In the rows, zero is written as 128.
Known rows:
kaplum: [122 128 130 139 134 127 126 124 104 118 132 131 132 153 126 124 130 101
 125 116 143 124 122 119 122 136 131 125 117 138 129 126 122 111 130 105
 125 125 125 134 127 149 114 122 133 131 117 125 116 114 110  97 127 125
 125]
trakeflis: [149 112 141 137 129 136 112 145 150 116 111 143 145 145 126 110 146 109
 140 156 114 118 105 116 119 134 120 139 119 130 126 133 115 128 147 121
 122 136 113 132 131 139 120 119 143 116 151 106 143 108 111 120 149 152
 127]
plabra: [128 144 141 106 100  95 115 136 139 138 138 119 124 184 153 114 132 129
 126 108 115 119 117 146 116 141 118  99 119 140 134 123 141 106 113 104
 133 142 165 116 126 121 123 138 134 116 127 134 119 116  98 124 143 106
 125]
disur: [128 144 128 116 100  95 108 143 136 132 115 119 160 182 148 110 135 130
 130 109 108 121 117 127 119 137 123 114 117 132 134 110 122 132 115 123
 123 140 166 120 111 125 121 116 142 127 133 117 128 115 117 136 142 127
 123]
ribuzum: [108 143  95 123 135 158 150 128 145 126 145 121 125  72 128 135 114 157
 118 118 129 139 147  91 149 102 143 147 164 138  98  98 131 129 120 142
 100 114  83 122 136 135 139 115 105 140 132 128 133 154 153 159  99 126
 122]
plepul: [116 145 102 116 124 154 144 128 150 132 131 116 118  68 128 141 121 162
 119 130 125 136 147 100 142 115 137 144 163 128 108 109 129 142 118 152
 109 117  91 114 141 121 143 128 112 144 139 142 139 161 149 166 105 126
 124]
vuzun: [120 133 148 120 130  92 131 143 113 144 132 140 100 112 166 139 128  92
 126 113 148 134 117 142 108 143  87 107 123 141 144 151 133 125 123 126
 131 144 135 160 119 123 118 135 122  99 125  93  96 115 131 118 149 129
 140]
budror: [137 134 151 117 134  73 139 125 103 112 121 142 148  92 160 157 142  92
 139 125 151 144 135 164 135 172 106 122 118 128 155 149 124 140 131 123
 147 141 144 155 110 100 125 119 104 133 116  99 114 116 130 125 148 126
 132]
vuregen: [150 111 155 125 127 137 116 130 151 112 129 143 119 144 126 122 146 104
 141 157 121 119 107 134 121 139 119 130 119 134 128 142 125 107 148 109
 134 136 109 124 142 133 123 133 139 111 146 122 149 107  88 108 154 139
 128]
zeskos: [152 106 148 131 133 134 116 137 150 121 131 145 126 143 125 112 149 112
 143 156 119 115 106 133 119 136 117 129 120 132 124 142 129 111 148 107
 132 136 114 132 145 139 124 135 140 106 149 114 139 107 100 106 152 142
 128]
rudrebro: [153 107 148 131 133 134 115 138 150 118 127 145 134 140 123 113 150 110
 143 157 120 115 106 130 122 138 119 133 118 132 125 142 123 117 147 109
 130 134 114 129 140 139 122 132 140 114 149 118 143 107  98 109 151 146
 128]
lobre: [154 112 146 129 133 138 115 136 145 116 122 141 130 143 122 115 154 107
 141 158 125 114 107 128 117 144 121 132 115 130 123 143 122 115 148 110
 130 131 113 128 148 141 124 135 145 119 147 123 143 108  89 100 151 144
 126]
gruplas: [140 113 151 132 131  96 131 100 111  81 134 144 169 123 136 149 132 116
 137 136 134 133 140 152 146 171 137 129 121 128 159 138 133 121 138  99
 148 139 139 122 112 107 115 104  92 155 111 127 137 122 114 122 129 103
 117]
darus: [144 111  77 142 153 171 136  99 141 147 104 106  87  82 114 125  96 180
 102 170 120 142 169 133 124 104 116 143 112 110 126 129 172 135 101 179
  64 126 125 107 117  92 170 107 167 183 124 203 162 150 193 187 119 125
 134]
kuga: [119 137 158 129 114 145 129 130  98 117 106 132 116 169 129 165 122 108
 122 139 130 131 107 132 126 164 149 131 120 125 165 144 114 120 122 121
 153 107 110 115 115 133  71 162 113 144 102 166 144 138  78 114 129 129
 138]
nibros: [143  99 155 157 123  96 126 110 105 108 119 153 162 149 120 153 116 147
 128 145 127 130 124 151 135 168 138 119 130 108 164 150 125 139 131 114
 165 132 132 124 100 119  77 161  78 132 108 126 128 142 114 132 120 105
 117]
noklis: [137 121  83 135 146 169 139 107 145 143 111 108  95  79 119 128 104 177
 106 158 122 143 161 122 130 105 122 145 127 114 120 125 161 138 104 173
  75 124 116 112 123 102 163 113 152 170 129 185 154 154 182 182 114 127
 132]

Facts:
beflol sastik:brogri, droflok givistu:grumel
bifak sastik:klisok, zufli givistu:skarar
botril sastik:plopo, draska, trakeflis, vegrestor givistu:noga
bragro sastik:plepul, flura givistu:dapaplam
brarem sastik:duru givistu:nares
brigol sastik:gibin, trekli givistu:filis
brital sastik:kopan, kluba givistu:grigom
brodako sastik:stefli, noga, trekli, vodim givistu:dredral
brogri sastik:flura givistu:ribuzum
brudral givistu:nudrim
budror sastik:klazer, flura givistu:grumel
bufom sastik:rugrun, kuga givistu:trebra
dapaplam givistu:stamis
darus givistu:noklis
delu sastik:gibin, trekli, flura, zufli, tosko givistu:dredral
deme sastik:vegrestor givistu:stinen
denir sastik:vivek, trakeflis, katre givistu:datikla
didul sastik:sesil givistu:plepul
disur givistu:drapa
ditrir givistu:grumel
dodral sastik:sasok givistu:vubas
doki sastik:plabra, traplel givistu:denir
dorek givistu:legul
drapa sastik:trakeflis givistu:skarar
draska sastik:vudes, duru givistu:trebra
drevol givistu:stinen
driflom sastik:flura givistu:trebra
droflok sastik:saflok, legri, flura, dodral
drono sastik:kopan, sasok, delu givistu:darus
dropuplos givistu:grugra
dugal sastik:plopo, dodral givistu:darus
duru sastik:driflom, flura givistu:stinen
dusti givistu:noga
fastil sastik:droflok givistu:vubas
feflos sastik:kuga givistu:nuflan
filis givistu:zabril
fiskas givistu:flura
flaken givistu:tugrigas
flaledal givistu:nuflan
flaletre sastik:trekli, stamon givistu:delu
flapok sastik:delu, drono, steskam givistu:noklis
flaskam givistu:gibin
flaskol givistu:darus
fletrurom sastik:legul, klastak givistu:drapa
flifi sastik:flapok givistu:noga
flura sastik:sasok, trekli, dodral givistu:skarar
fotror sastik:flura givistu:vubas
gavon sastik:flaletre, renor, klevim givistu:skarar
gemen sastik:legul, driflom givistu:skarar
gibin sastik:trekli, flura givistu:skarar
gragon sastik:fiskas givistu:greploskar
graplegim sastik:legri, mipi givistu:gutrel
gredra sastik:didul givistu:grumel
greploskar sastik:motal givistu:sasok
grigom sastik:bifak, traplel
gropim givistu:stamis
groponum givistu:tramos
grugra sastik:noga
gruplas sastik:flura givistu:losul
kaplum sastik:plabra, numu givistu:brital
katre givistu:gutrel
kigrek sastik:vodim, fastil givistu:nuzik
kitros givistu:flura
klaflor givistu:gavon
klamovak givistu:podren
klasa sastik:gibin, skalem, pluzar, stamon, tosko givistu:stamis
klaskar sastik:mipi givistu:darus
klastak sastik:duru givistu:trebra
klazer sastik:gruplas, dodral givistu:dapaplam
klevim givistu:grumel
klisok givistu:stustal
kloso sastik:plabra, dodral givistu:stefli
kluba sastik:pluzar givistu:ribuzum
kopan sastik:gruplas givistu:filis
kuga sastik:legri, gruplas givistu:zegren
lastik sastik:pibak givistu:trebra
leflem sastik:plopo, flapok givistu:stamis
legri sastik:sasok givistu:trebra
legul sastik:legri, klazer, skapu, zufli givistu:stamis
lobre sastik:didul givistu:legul
logriso givistu:drapa
losul sastik:sibro, fastil, draska, sesil givistu:droflok
mipi sastik:klevim givistu:nares
motal givistu:tugrigas
mufo givistu:vubas
muvun sastik:brigol, klazer, delu, pleste givistu:nudrim
nafin sastik:flaskam givistu:filis
nares givistu:zabril
nibros sastik:flura givistu:zegren
noga givistu:noklis
nudo sastik:pibak, droflok givistu:grumel
nudrim sastik:plepul givistu:grumel
nuflan givistu:gutrel
numu sastik:brogri, trekli givistu:brital
nuzik givistu:grumel
pibak sastik:gropim, sasok, klasa, zufli givistu:noga
pipoklo sastik:brarem, driflom givistu:gutrel
pivas sastik:plepul, kuga givistu:grumel
plabra sastik:skalem, skapu givistu:drapa
plepul givistu:grugra
pleskom sastik:klazer givistu:greploskar
pleste sastik:klazer, pluzar givistu:stinen
pligre givistu:skarar
plopo givistu:zabril
plutra sastik:skalem, feflos givistu:stustal
pluzar givistu:klisok
podren sastik:sasok, brarem, zufli givistu:grigom
ratu givistu:nuzik
renor sastik:trakeflis givistu:gropim
ribuzum givistu:grigom
rodek sastik:saflok
rovol sastik:gibin, bufom givistu:gutrel
rudrebro sastik:noklis givistu:legul
rugrun sastik:klasa givistu:flapok
saflok sastik:skalem givistu:skarar
salagri givistu:pivas
sesil sastik:feflos givistu:droflok
sibro sastik:steskam, numu givistu:darus
skadigus sastik:dropuplos givistu:drapa
skalem sastik:flura givistu:flura
skapu sastik:sasok, stamon givistu:zegren
skatre sastik:sudri givistu:darus
stadror sastik:pibak, tosko givistu:darus
stamon givistu:tratrok
stefli sastik:ribuzum, rodek, logriso, traplel, mipi givistu:vubas
steskam givistu:stumu
stolik sastik:flura, kuga, numu givistu:noklis
stumu sastik:dodral givistu:datikla
sudri sastik:pluzar, dodral givistu:trebra
tapetul givistu:gutrel
tilin sastik:stamon givistu:grumel
tosko sastik:flura givistu:skarar
trakeflis givistu:dapaplam
tramos sastik:skatre givistu:datikla
traplel givistu:tugrigas
tratrok givistu:droflok
trazor sastik:dusti givistu:darus
trebra givistu:rodek
trekli sastik:sasok, dodral givistu:vubas
tribrevos sastik:numu givistu:gutrel
triplel givistu:dapaplam
trunor sastik:sesil givistu:zabril
tugrigas sastik:trekli givistu:stamis
tugudom givistu:trebra
vegrestor givistu:droflok
vivek givistu:flura
vodim givistu:dapaplam
vudes givistu:podren
vuregen sastik:droflok givistu:legul
vures givistu:denir
vuzun sastik:klasa givistu:grumel
zegren sastik:flaledal givistu:gutrel
zeskos sastik:lastik givistu:legul
ziflen givistu:noklis
zufli sastik:trekli, pluzar givistu:tramos
zuflir sastik:flura givistu:legul

Rows:
No name comes twice in this set of rows, the named rows included.
[141 105 143 149 133  87 125  88 103  86 143 147 172 126 134 139 131 125
 129 131 143 128 142 139 139 160 130 120 126 129 145 134 128 120 137  96
 141 143 132 126 111 124 114 106  93 143 115 112 126 121 119 114 122  99
 108] | brogri
[133 180  88  70  93 104 135 137 173 162 133  90 135 123 137 122 150 191
 126 104 113 122 148 134 138 139 136 119 153 126  82  96 137 136  89 138
 118 119 155  94 159 107 175 165 135 143 141 164 137 166 118 163 122 107
 112] | drapa
[160  96 156 136 132 109 114 112 145  96 134 149 157 123 129 128 151 123
 143 163 124 119 122 140 130 160 120 131 124 127 139 146 130 121 149 100
 140 143 119 121 133 122 121 123 117 128 144 115 146 111 102 114 146 126
 117] | bragro
[132 140 127 111 110  91 116 143 134 148 136 117 145 181 137 104 138 135
 133 107 115 115 117 147 119 137 121 105 115 135 123 122 136 120 113 107
 132 136 176 125 129 130 130 139 141 116 125 126 111 115 111 116 142 119
 125] | bifak
[124 123 125 154 140 102 111  98  78 124 150 118 155 143 105 120 147 116
 127 119 154 119 127 106 118 130 129 119 117 126 129 132 106 127 121 105
 121 113 132 128 138 163 117 133 149 142 118 133 106 109 116  60 120 141
 119] | numu
[134 146 130 110 105  96 115 138 132 136 123 117 150 182 140 112 141 126
 132 108 119 120 119 141 120 145 126 110 114 133 128 118 130 122 116 112
 130 136 170 122 122 126 128 133 142 127 125 131 124 117 105 121 142 119
 122] | skadigus
[124 125 129 144 130 132 125 137 117 117 118 140 148 156 132 116 119 101
 125 116 127 129 120 113 125 122 130 131 120 135 129 115 120 124 138 122
 119 135 129 141 106 143 110 101 129 123 122 100 121 115 131 125 128 133
 126] | vudes
[127  95 141 149 135 122 118 110 127 146 153 134  70 172 123 108  98 134
 117 128 124 134 127 156 113  91 104  99 103 126 145 142 161  93 124 129
 119 149 151 133 109 120 130 133 148  90 117 131 129 109 140 126 139 115
 137] | pibak
[125 144 150 120 126  97 130 128 101 126 117 133 108 115 160 151 140  79
 126 115 157 139 126 141 113 156  98 117 119 133 144 144 111 131 127 137
 136 137 126 152 116 121 123 132 132 117 122 101 116 120 117 112 149 133
 134] | beflol
[123 141 154 119 125  97 131 132 110 134 122 138  90 121 162 145 132  82
 124 112 153 141 125 146 111 148  93 110 122 136 143 144 123 121 126 138
 135 143 127 154 117 119 122 135 129  97 123  98 114 120 119 118 150 129
 136] | nudo
[ 99 124 155 108 130 158 125 153 115 125 140 114 136 134 105 119 126 101
 161 108 116 111 121 160 137  95 166 132 106 125 157 148 128 144 163 109
 191 118 191 134 151 115 154  86 129 135 125 134 102  96 146 101 123 129
 162] | sudri
[142 126 151 101 141 139 132 150 142 107 138 139 146 127 116 131 156  97
 169 158 109 133 104 162 161 138 148 157 104 134 145 139 126 115 150 102
 152 114 132 136 141 110 129 116 133 146 121 140 159  91  90 108 162 168
 148] | klazer
[166 103 129 155 147 105 143 118 117 106 108 160 165 158 112 118 133 117
 136 127 143 124 145 172 136 159 132 123 111 110 105 132 130 129 156 118
 155 152 154 154 116 127 142 134 107 114 114  88 122 136 129 125 129  94
 100] | duru
[128 177  91  76  85 100 128 138 180 157 131  88 146 120 145 119 143 197
 124 105 100 125 145 121 139 129 133 121 157 128  95  87 136 146  85 148
 109 124 151  92 142 101 166 146 132 144 149 150 141 160 134 181 119 115
 114] | skarar
[126 142 138 115 137  99 137 146 103 136 124 134 130 111 149 140 142  88
 138 119 145 136 118 148 124 149 109 125 113 134 142 144 120 134 126 123
 136 128 144 159 125 122 124 128 129 127 117 108 103 112 127 110 148 144
 142] | muvun

The same elements again, as new rows of numbers:
Known rows:
gibin: [ 95 115 161 156  75 130  53 161 189 183 134 136 119 109 163 202 166 159
  89 123 145  99 207 118 184  94 218 127 137 224 100 165 138 204 138 154
 111 106 178  69 117  56]
stumu: [150 113  72 138 138 149 100 145  96 136 163  66 123 130 134 154 139 191
  80 134 161 101 156 144 178 132 159  94 163 163 129 127 153 115 190 119
  78 169 133 112 127  81]
grigom: [150 118 101 130 130 137  89 137 134 161 147  69 109 102 117 157 137 156
  88 112 142 106 172 132 174 126 123  93 162 174 139 144 181 133 161 131
 102 149 126 110 155 111]
gavon: [142  72 150 159 118 151  92 119 152 175 154 101 134 112 148 204 150 132
  88 105 140 118 168 109 189 128 156  84 142 170 154 182 155 173 167 125
 119 146 164 102 156  86]
skapu: [133 164  85 121 123 146 132 145  86  85 133  89 117 130 125 103 161 152
 124  96  58 159  74 116  99 139 166 124 103 143 158  83  93 127 145 136
 166 101 114 179 113 110]
legul: [141 123 147 172 126 129 122  93  92 142 118 118  98 147 136 149 114 194
  45 101 152 138 197 173 160 116  97 152 176 165 154 132 234 110 220  97
  51 144 156 129 152 112]
plutra: [117 107 134 121 117 122 147 140 124 118 108 146 132 138 110 108 125 128
 141  99 110 133 109 110 106 131 129 134 121 112 117 125 122 123 117 128
 146 117 120 134 155 151]
feflos: [149  89 136 108 128 143 175 149 121  86 123 119 130 121  79  79 114 140
 135  81 105 117  93  94  70 167 157 137 130 127  77 102 122 135 133 113
 177 107 101 123 178 138]
sesil: [117  78 144 112 115 135 157 147 127 106 108 143 128 129  92 109 117 131
 140  88 119 120 108 102  89 153 121 131 121 106  91 129 123 122 130 128
 173 121 124 137 166 157]
groponum: [140 152 137 116 150 123 146 113 135 112 137 130 131 124 130 113 112  97
 153 150 126 126 101 136 106 138 123 133 114 111 130 123 105 125 112 120
 150 121 123 131 107 140]
tramos: [150 115 102 131 131 136  93 138 131 161 147  71 111 105 119 153 137 158
  86 115 147 106 174 131 174 126 128  94 164 169 138 143 180 133 161 127
  97 151 126 103 156 111]
tosko: [137 102 168 165  95 143  38 131 132 204 131 136 154 114 164 192 140 156
 134 122 161 109 193 107 198  77 180 127 171 201 122 151 137 215 127 163
  51 105 147  65 156  57]
pleskom: [125 114 113 136 127 105 171 129 121 116 115 148 142 169 127  92 125 137
 126 118 117 142 103 119 123 123 155 134 124 105 122 120 121 104 110 106
 113 133 111 111 150 151]
zabril: [172 149 116 124 161 141  91 116 143 154 173  61 112  85 128 160 118 127
 104 155 163  95 167 150 166 137 116  96 159 168 142 144 164 141 155 123
 107 151 130 104 118  98]
vubas: [170 146 117 125 159 142  92 115 143 154 171  68 113  86 130 161 117 126
 105 158 166  94 165 150 166 137 114  97 159 166 139 143 163 143 155 123
 107 153 131 105 114  99]
leflem: [111 123 165 142 118 119 159 111 108 105  94 166 117 153 122 108 113 144
 118  98 112 151 128 141  93 130 105 169 124 116 128 116 150 113 151 114
 129 110 142 150 142 152]
tilin: [ 58 134 130 120 123 137 104 133 139 116  80 152 140 137 122 122 140 124
 150 133 103 135  91 132 129 137 126 100 116 115 115 124 123  77  90 118
 137 119 101 171 117 162]

Rows:
No name comes twice in this set of rows, the named rows included.
[ 72 130 137 130 120 127  95 132 117 128  70 182 168 159 133 102 120 147
 175 153 135 124 102 129 138 109 157 127 147 120  78 103 114  93  64 121
  73 107  82 121 134 147] | budror
[145  97  71 131  91 153 111 157 142 173 158  93 105  88 111 160 174 150
  65 128 159 133 201 106 171 116  84 105 150 132 127 145 184 139 140 154
 107 178 122 121 138  94] | flapok
[147 108 108 128 127 140  94 138 134 159 146  72 108 100 112 158 136 154
  88 108 144 104 172 128 168 130 120  92 162 169 134 149 181 134 164 130
 109 150 128 112 158 113] | stefli
[138 139  78 134 123 148  70 144 108 154 153  55 107 107 133 170 159 171
  82 117 125 119 162 138 181 119 129  87 153 176 167 132 161 128 180 144
 100 151 137 141 125  92] | podren
[ 93 129 128 119 107 114 142 151 150 109 109 147 115 136 122 115 141 133
 121 109 101 132 119 123 104 130 151 139 104 130 109 124 114 118 118 133
 168 114 135 139 120 143] | brodako
[123  99 128 120 121 136 145 137  99 110 111 138 138 141 110 110 126 136
 149  98 109 136  99 106 103 137 122 128 123 104 121 119 110 121 129 132
 147 120 120 149 157 147] | fastil
[191 151  91 124 142 150 104 136 131 138 165  28 104  79 100 119 144 161
  75  94 108 116 147 119 152 142 167  98 167 207 137 107 185 156 157 117
 116 122  93 101 165  91] | zegren
[146 154 116 124 125 125 137 131 110 113 116 108 127 123 112  87 139 128
 139  87  67 158  92 103 104 123 146 134 123 139 149  95 121 142 107 129
 141  93  93 142 158 139] | pipoklo
[113 117  98 131  92 112 163 143 139 137 113 154 125 138 120 108 164 117
 112 110 103 172 130  97 123 110 106 136 106  91 141 127 135 119  88 137
 136 138 110 142 143 152] | rugrun
[ 75 166  96 133  99  76 160 156 180 115 109 144 104 169 142 100 167 140
  84 116  79 151 127 134 129 110 198 140  89 148 128 126 126  99 101 113
 150 117 135 118 105 152] | zufli
[123 118 146 129 107 117 112 149  93 131  97 180 161 154 127  90 105 159
 183 128 147 115 125 109 114  96 170 175 152 130  69  91  90 154  92 149
  74  93 103  86 152 116] | gruplas

